Here is a tiny trained network, its code and every weight. The questions are about switching its units off for an input and a target symbol, where a switched-off unit gives its printed mean instead of its output.

import numpy as np


def w(rows, s, z=0):
    codes = np.array(rows[::2]) - 128.0
    scale = np.full(codes.shape[1], s)
    scale[-1] = z or s
    return codes * scale


def norm(h):
    return h / np.sqrt((h * h).mean(-1, keepdims=True) + 1e-5)


def softmax(a):
    e = np.exp(a - a.max(-1, keepdims=True))
    return e / e.sum(-1, keepdims=True)


def log_softmax(a):
    a = a - a.max(-1, keepdims=True)
    return a - np.log(np.exp(a).sum(-1, keepdims=True))


def net(x, mask):
    ids = ['ΛΣΦΩβμτ'.index(c) for c in x.split()]
    T = len(ids)
    res = E[ids] + P[:T]
    u = 0
    for l in range(3):
        r = norm(res)
        for j in range(3):
            rows = slice(2 * j, 2 * j + 2)
            q, k, v = (r @ M[l][rows].T for M in (Q, K, V))
            z = softmax(np.where(np.tri(T) > 0, q @ k.T / 2**0.5, -1e9)) @ v
            o = O[l][rows]
            res = res + np.where(mask[u + j], z, o[:, -1]) @ o[:, :-1]
        u += 3
    return log_softmax(norm(res)[-1] @ U[:, :-1].T + U[:, -1])


Q, K, V, O = {}, {}, {}, {}
E = w([
[114,134,117,4,143],'Λ',
[69,101,112,96,91],'Σ',
[54,43,149,123,142],'Φ',
[115,107,147,103,169],'Ω',
[155,201,143,194,138],'β',
[94,115,156,112,179],'μ',
[90,112,116,109,182],'τ',
],0.012)
P = w([
[172,76,185,182,76],'0',
[78,254,151,14,110],'1',
[81,232,145,56,146],'2',
[76,184,113,84,139],'3',
[79,160,97,103,144],'4',
[73,138,95,112,134],'5',
[70,122,90,118,144],'6',
[69,110,90,121,153],'7',
[71,100,86,124,159],'8',
[62,87,90,125,174],'9',
[58,80,94,135,188],'10',
[59,77,78,134,171],'11',
],0.0049)
Q[0] = w([
[130,151,107,83,78],'0.h1',
[130,146,100,124,34],'0.h1',
[183,167,248,166,90],'0.h2',
[234,111,116,194,67],'0.h2',
[140,67,161,167,157],'0.h3',
[89,131,163,76,160],'0.h3',
],0.011)
K[0] = w([
[140,33,176,98,98],'0.h1',
[63,86,106,93,154],'0.h1',
[117,64,199,42,146],'0.h2',
[139,12,152,114,101],'0.h2',
[89,100,136,163,118],'0.h3',
[103,91,56,85,168],'0.h3',
],0.011)
V[0] = w([
[85,166,79,199,185],'0.h1',
[65,26,155,104,162],'0.h1',
[54,255,146,190,125],'0.h2',
[228,129,172,188,44],'0.h2',
[242,208,160,198,105],'0.h3',
[197,137,102,36,81],'0.h3',
],0.0045)
O[0] = w([
[56,150,97,162,87,116],'0.h1',
[157,146,115,128,238,154],'0.h1',
[97,102,177,3,138,205],'0.h2',
[171,86,145,114,191,78],'0.h2',
[66,127,179,244,113,2],'0.h3',
[156,141,174,174,199,165],'0.h3',
],0.0058,0.006)
Q[1] = w([
[121,92,128,153,112],'1.h1',
[154,167,121,95,160],'1.h1',
[63,166,4,125,148],'1.h2',
[65,151,37,103,126],'1.h2',
[64,181,68,136,123],'1.h3',
[162,169,91,87,207],'1.h3',
],0.015)
K[1] = w([
[98,156,157,143,89],'1.h1',
[184,68,166,89,157],'1.h1',
[249,89,102,153,159],'1.h2',
[211,80,127,152,184],'1.h2',
[175,118,73,174,116],'1.h3',
[96,220,206,230,18],'1.h3',
],0.015)
V[1] = w([
[109,184,84,207,77],'1.h1',
[166,126,146,178,2],'1.h1',
[103,170,63,73,138],'1.h2',
[223,151,99,131,134],'1.h2',
[103,130,28,188,143],'1.h3',
[85,206,120,157,129],'1.h3',
],0.0084)
O[1] = w([
[139,2,107,101,133,2],'1.h1',
[86,59,45,80,149,3],'1.h1',
[93,107,163,73,108,168],'1.h2',
[192,84,162,139,88,181],'1.h2',
[98,153,194,169,209,113],'1.h3',
[107,131,200,203,110,167],'1.h3',
],0.0086)
Q[2] = w([
[101,6,101,127,141],'2.h1',
[182,155,61,166,127],'2.h1',
[101,94,192,171,128],'2.h2',
[131,193,246,65,111],'2.h2',
[124,79,112,210,154],'2.h3',
[80,137,117,139,84],'2.h3',
],0.021)
K[2] = w([
[58,160,49,194,44],'2.h1',
[245,182,110,128,87],'2.h1',
[6,137,136,166,95],'2.h2',
[102,82,61,217,99],'2.h2',
[212,86,136,142,205],'2.h3',
[106,86,127,190,126],'2.h3',
],0.015)
V[2] = w([
[29,144,109,151,17],'2.h1',
[109,95,124,8,171],'2.h1',
[196,164,75,174,56],'2.h2',
[134,74,225,105,12],'2.h2',
[162,158,164,22,147],'2.h3',
[160,146,37,112,104],'2.h3',
],0.011)
O[2] = w([
[126,175,123,226,46,84],'2.h1',
[73,44,147,88,73,158],'2.h1',
[186,99,38,178,78,212],'2.h2',
[248,152,178,72,101,146],'2.h2',
[117,49,124,192,129,255],'2.h3',
[113,142,119,130,60,127],'2.h3',
],0.011,0.0096)
U = w([
[255,112,120,115,56,3],'Λ',
[87,217,117,59,61,30],'Σ',
[116,111,214,79,201,173],'Φ',
[136,226,150,248,110,200],'Ω',
[176,89,62,164,223,121],'β',
[44,134,62,152,194,219],'μ',
[75,38,119,147,53,138],'τ',
],0.012,0.0033)

Each question gives the input, a string of symbols that net reads in full, and the target symbol t.
The units are the heads (2 rows each of Q, K, V and O). Each row of codes is followed by its name. A weight is (code - 128) times the scale printed after its matrix; where a second scale follows, it is the last column's (O and U).
mask holds one flag per head, layer by layer. A switched-off head (its flag False) gives its mean, the last column of its rows in O, instead of its output. The means were averaged over made-up inputs and are rounded, as every weight is.
A unit's drop is (log p(t) with every unit on - log p(t) with that unit switched off) / (log p(t) with every unit on - log p(t) with every unit switched off).
The circuit of an input: a set's keep is (log p(t) with only the set's units on - log p(t) with every unit switched off) / (log p(t) with every unit on - log p(t) with every unit switched off). Starting from all 9 units, units are removed one at a time, each time the one whose removal leaves the highest keep (on an exact tie, the one counted first), for as long as the keep stays at least 0.8.
units of the circuit, in order: the units of the circuit, biggest drop first
unit that matters most: the unit with the biggest drop
heads that matter: for each layer, one digit per head in row order, 1 if its drop is at least 0.15 and else 0, layers parted by /
input Σ Λ Λ Λ Σ Λ, target τ: units of the circuit, in order -> [1.h1; 2.h1; 0.h2]
input Ω Λ Σ, target β: units of the circuit, in order -> [0.h2; 2.h1; 1.h3; 1.h2]
input β Λ Λ β τ β β Σ τ, target Σ: unit that matters most -> 0.h3
input Λ β τ β β μ Φ Φ β β β, target Λ: units of the circuit, in order -> [0.h1; 0.h3; 2.h2; 1.h3]
input μ Λ Ω Σ, target Ω: heads that matter -> 100 / 100 / 000
input Φ Λ Λ Λ Λ, target μ: heads that matter -> 010 / 010 / 010
input Λ τ μ μ τ Λ Σ Φ Λ Λ Λ Ω, target Λ: heads that matter -> 011 / 001 / 010
input Φ β Λ τ Σ τ, target Φ: heads that matter -> 111 / 001 / 101
input Φ Λ Λ Φ Λ Ω, target μ: units of the circuit, in order -> [2.h2; 1.h2; 1.h3]
input Λ Λ β τ, target Ω: units of the circuit, in order -> [0.h2; 1.h3; 2.h1; 0.h1]
input Λ Φ τ Λ β Λ, target Φ: units of the circuit, in order -> [0.h2; 1.h3]
input Λ Λ Ω Λ Σ, target Λ: heads that matter -> 010 / 001 / 000
input Λ Λ Σ, target Λ: heads that matter -> 011 / 001 / 000
input Λ Λ μ Φ β Λ μ τ Σ, target Φ: unit that matters most -> 1.h3
input β Λ Λ Λ Ω Ω, target Φ: units of the circuit, in order -> [1.h1; 2.h1]
input Σ Σ Λ, target τ: units of the circuit, in order -> [1.h1; 0.h2; 2.h1]
input β Σ β, target Σ: heads that matter -> 101 / 110 / 001
input Λ Ω Φ μ Ω β β Λ Φ, target Λ: heads that matter -> 111 / 110 / 110
input Φ β Λ β Λ Σ β β, target μ: heads that matter -> 111 / 011 / 010
input Φ β Λ Λ β β Λ Λ Φ Λ Λ Σ, target μ: unit that matters most -> 0.h2
input Σ μ Φ Λ Ω Λ β Φ Λ, target Φ: heads that matter -> 101 / 001 / 000
input Λ Σ Λ Λ Λ Λ Λ Λ μ Φ, target Λ: units of the circuit, in order -> [2.h2; 1.h3]
input τ Σ Ω Λ Λ Λ Φ Φ β τ, target Ω: heads that matter -> 100 / 101 / 100
input Φ Λ Λ Λ Λ β β τ, target μ: heads that matter -> 011 / 111 / 010
input τ Λ Λ Λ τ Σ, target Φ: heads that matter -> 010 / 001 / 000
input β Φ Λ Σ Ω, target Φ: heads that matter -> 011 / 110 / 010
input Ω Φ Φ Λ Ω Λ Λ Λ μ, target β: units of the circuit, in order -> [0.h2; 2.h1; 1.h3]
input Σ Λ β β Λ Λ Φ Ω, target τ: unit that matters most -> 0.h2
input τ Λ Φ, target Φ: heads that matter -> 011 / 111 / 010
input Ω Ω Λ Λ Ω Φ Ω Λ Λ Λ, target β: units of the circuit, in order -> [0.h2; 2.h1; 1.h3; 1.h2]
